Here is a tiny trained network, its code and every weight. The questions are about switching its units off for an input and a class, where a switched-off unit gives its printed mean instead of its output.

import numpy as np


def w(rows, s, z=0):
    codes = np.array(rows[::2]) - 128.0
    scale = np.full(codes.shape[1], s)
    scale[-1] = z or s
    return codes * scale


def norm(h):
    return h / np.sqrt((h * h).mean(-1, keepdims=True) + 1e-5)


def f(y):
    return np.maximum(y, 0)


def log_softmax(a):
    a = a - a.max(-1, keepdims=True)
    return a - np.log(np.exp(a).sum(-1, keepdims=True))


def net(x, mask):
    res = np.array(x, float).reshape(1, 8) / 4 @ E
    u = 0
    for l in range(2):
        y = f(norm(res) @ A[l][:, :-1].T + A[l][:, -1])
        res = res + np.where(mask[u : u + 14], y, B[l][:, -1]) @ B[l][:, :-1]
        u += 14
    return log_softmax(norm(res)[-1] @ U[:, :-1].T + U[:, -1])


A, B = {}, {}
E = w([
[124,128,128,127,122,129,128,123,131,128,129],'x0',
[111,114,61,101,54,206,99,56,197,183,59],'x1',
[158,111,69,147,63,187,136,45,44,21,197],'x2',
[187,50,112,168,133,101,202,112,107,155,73],'x3',
[219,137,173,104,45,194,237,199,254,116,226],'x4',
[189,220,99,209,157,99,112,76,184,111,120],'x5',
[144,132,110,49,229,158,173,98,140,120,121],'x6',
[194,102,139,60,103,59,71,96,147,140,164],'x7',
],0.0016)
A[0] = w([
[44,176,87,189,150,187,216,207,66,114,85,105],'0.n0',
[189,233,52,189,202,135,96,90,174,125,149,128],'0.n1',
[130,129,128,128,129,128,129,127,128,130,128,121],'0.n2',
[96,120,173,105,161,88,91,179,160,192,119,181],'0.n3',
[71,79,114,151,154,84,85,54,70,102,109,173],'0.n4',
[172,151,166,95,76,173,186,153,174,136,182,255],'0.n5',
[156,130,119,105,116,96,114,119,146,144,134,96],'0.n6',
[103,173,105,75,61,209,35,94,173,142,75,101],'0.n7',
[228,219,44,255,186,100,102,123,190,161,148,11],'0.n8',
[70,183,84,183,129,179,197,189,99,119,96,44],'0.n9',
[53,202,70,201,132,191,221,210,108,130,77,42],'0.n10',
[116,117,170,141,155,89,132,163,100,79,138,169],'0.n11',
[151,97,96,96,84,189,114,104,175,162,38,100],'0.n12',
[149,104,91,115,47,211,86,98,180,154,9,29],'0.n13',
],0.0023,0.0034)
B[0] = w([
[192,61,194,131,155,138,49,47,192,115,165,170],'0.n0',
[44,92,202,30,71,125,168,111,122,92,95,189],'0.n1',
[126,127,131,128,125,128,128,127,129,127,127,128],'0.n2',
[132,135,56,147,109,183,100,112,121,18,132,192],'0.n3',
[198,224,127,137,109,193,144,153,116,177,110,201],'0.n4',
[116,197,81,146,169,152,57,92,41,155,48,254],'0.n5',
[137,110,155,111,138,120,122,120,141,120,127,133],'0.n6',
[82,132,122,152,180,78,172,134,136,136,235,169],'0.n7',
[67,123,253,77,44,70,222,56,142,62,48,152],'0.n8',
[144,48,212,158,160,156,50,78,171,135,165,140],'0.n9',
[164,48,220,152,166,165,48,59,176,132,169,150],'0.n10',
[91,147,79,130,132,152,147,62,161,190,165,179],'0.n11',
[86,129,122,157,171,64,191,106,118,144,212,160],'0.n12',
[60,118,92,162,157,65,202,84,155,200,245,149],'0.n13',
],0.0029,0.0039)
A[1] = w([
[89,121,144,255,4,90,65,147,119,138,146,77],'1.n0',
[126,142,107,155,97,129,111,124,143,137,120,90],'1.n1',
[189,124,97,41,99,45,70,90,134,146,160,86],'1.n2',
[101,92,126,105,124,145,142,156,107,114,131,63],'1.n3',
[97,135,103,84,197,174,149,55,134,77,108,78],'1.n4',
[63,18,143,45,106,176,127,182,66,155,145,88],'1.n5',
[163,122,124,94,80,159,190,184,176,132,184,47],'1.n6',
[186,169,155,132,94,194,179,147,184,138,168,139],'1.n7',
[185,142,148,135,88,151,184,172,171,128,167,56],'1.n8',
[95,120,161,122,181,68,107,219,235,195,60,125],'1.n9',
[148,141,205,158,202,50,159,195,62,64,196,85],'1.n10',
[134,117,125,137,125,117,132,140,134,137,128,90],'1.n11',
[188,105,125,72,111,63,82,122,141,147,149,5],'1.n12',
[215,23,101,178,128,94,221,118,112,160,62,116],'1.n13',
],0.0041,0.0021)
B[1] = w([
[198,86,132,26,211,118,196,201,161,142,121,244],'1.n0',
[127,113,127,118,138,101,153,145,111,130,133,156],'1.n1',
[80,80,185,230,166,212,158,168,152,120,108,214],'1.n2',
[154,140,122,126,111,97,124,102,140,111,118,139],'1.n3',
[191,67,155,130,91,65,144,252,150,165,139,251],'1.n4',
[171,212,173,186,106,31,178,54,215,76,65,199],'1.n5',
[106,136,101,152,181,69,91,101,59,150,60,156],'1.n6',
[84,96,116,146,175,57,68,120,60,152,63,213],'1.n7',
[95,131,120,119,171,83,77,122,70,146,71,160],'1.n8',
[204,98,82,140,32,180,165,80,24,42,211,219],'1.n9',
[71,86,34,118,55,157,156,67,223,236,114,210],'1.n10',
[128,130,128,131,135,136,123,120,116,125,126,130],'1.n11',
[106,89,189,209,176,196,140,99,139,110,106,150],'1.n12',
[40,221,163,64,118,153,31,192,170,91,211,216],'1.n13',
],0.0039,0.0028)
U = w([
[107,158,83,157,193,68,41,120,5,198,2,225],'0',
[49,94,28,148,93,118,196,59,212,251,191,182],'1',
[139,186,217,135,62,36,202,60,189,36,46,157],'2',
[214,94,62,140,41,195,146,121,33,15,207,109],'3',
[129,33,246,224,203,224,86,121,180,118,132,65],'4',
[214,96,130,23,188,102,186,225,159,156,127,124],'5',
[40,223,154,66,112,153,33,203,161,94,217,2],'6',
],0.006,0.001)

Each question gives the input, the list of numbers given to net, and the class t.
The units are the neurons (one row each of A and B). Each row of codes is followed by its name. A weight is (code - 128) times the scale printed after its matrix; where a second scale follows, it is the last column's (A, B and U).
mask holds one flag per neuron, layer by layer. A switched-off neuron (its flag False) gives its mean, the last column of its row in B, instead of its output. The means were averaged over made-up inputs and are rounded, as every weight is.
A unit's drop is (log p(t) with every unit on - log p(t) with that unit switched off) / (log p(t) with every unit on - log p(t) with every unit switched off).
The circuit of an input: a set's keep is (log p(t) with only the set's units on - log p(t) with every unit switched off) / (log p(t) with every unit on - log p(t) with every unit switched off). Starting from the 12 units with the biggest drops (on a tie, the unit counted first), units are removed one at a time, each time the one whose removal leaves the highest keep (on an exact tie, the one counted first), for as long as the keep stays at least 0.8.
units of the circuit, in order: the units of the circuit, biggest drop first
k most important neurons: the k neurons with the biggest drops, biggest first
k most important neurons of layer l: the k neurons of layer l with the biggest drops, biggest first
input [1,7,2,7,-4,6,-5,-2], class 1: units of the circuit, in order : (0.n13, 0.n5)
input [-7,-7,-4,6,0,-8,1,-2], class 2: 2 most important neurons of layer 1 : (1.n5, 1.n3)
input [-1,-3,-1,-6,0,1,-6,2], class 5: 2 most important neurons of layer 1 : (1.n0, 1.n13)
input [-1,2,2,-6,1,8,-3,-3], class 2: most important neuron : (0.n8)
input [2,4,1,-2,5,5,-2,6], class 4: 2 most important neurons : (1.n2, 0.n4)
input [-1,-6,1,-4,-5,-6,-1,1], class 1: 3 most important neurons : (1.n10, 0.n5, 0.n1)
input [-5,-1,5,-5,-6,-7,-6,-3], class 2: units of the circuit, in order : (1.n5, 0.n5)
input [-3,-3,5,-7,1,7,-7,-2], class 2: 3 most important neurons of layer 0 : (0.n8, 0.n1, 0.n3)
input [4,4,6,5,-5,-2,5,-8], class 4: 3 most important neurons : (1.n9, 0.n0, 0.n5)
input [-2,8,-5,5,-6,4,-1,-5], class 1: units of the circuit, in order : (0.n5, 0.n13, 1.n7)
input [-1,-6,-2,4,-3,-3,-3,-8], class 4: 2 most important neurons : (0.n0, 0.n10)
input [-2,3,-3,8,-6,4,-8,1], class 5: units of the circuit, in order : (1.n0, 0.n5)
input [3,-5,-6,8,3,-4,6,5], class 6: units of the circuit, in order : (1.n13, 1.n0)
input [6,0,3,-7,5,0,8,-7], class 5: 2 most important neurons of layer 1 : (1.n4, 1.n2)
input [1,0,6,1,6,2,3,-5], class 0: 3 most important neurons : (1.n7, 1.n9, 0.n3)
input [-8,5,-6,-1,-4,-1,6,2], class 3: units of the circuit, in order : (1.n9, 0.n5)
input [5,-7,3,3,5,3,4,5], class 1: 2 most important neurons : (1.n10, 0.n4)
input [-4,2,1,7,4,-1,6,3], class 6: units of the circuit, in order : (1.n13)
input [6,-7,1,4,1,-2,5,8], class 4: 3 most important neurons : (1.n2, 1.n12, 0.n7)
input [8,5,-7,-5,7,0,4,0], class 0: units of the circuit, in order : (1.n7, 1.n6)
input [-5,8,8,-3,-3,4,-3,7], class 1: 2 most important neurons : (1.n9, 0.n13)
input [-8,2,-5,-4,8,6,6,8], class 0: 3 most important neurons of layer 1 : (1.n7, 1.n6, 1.n8)
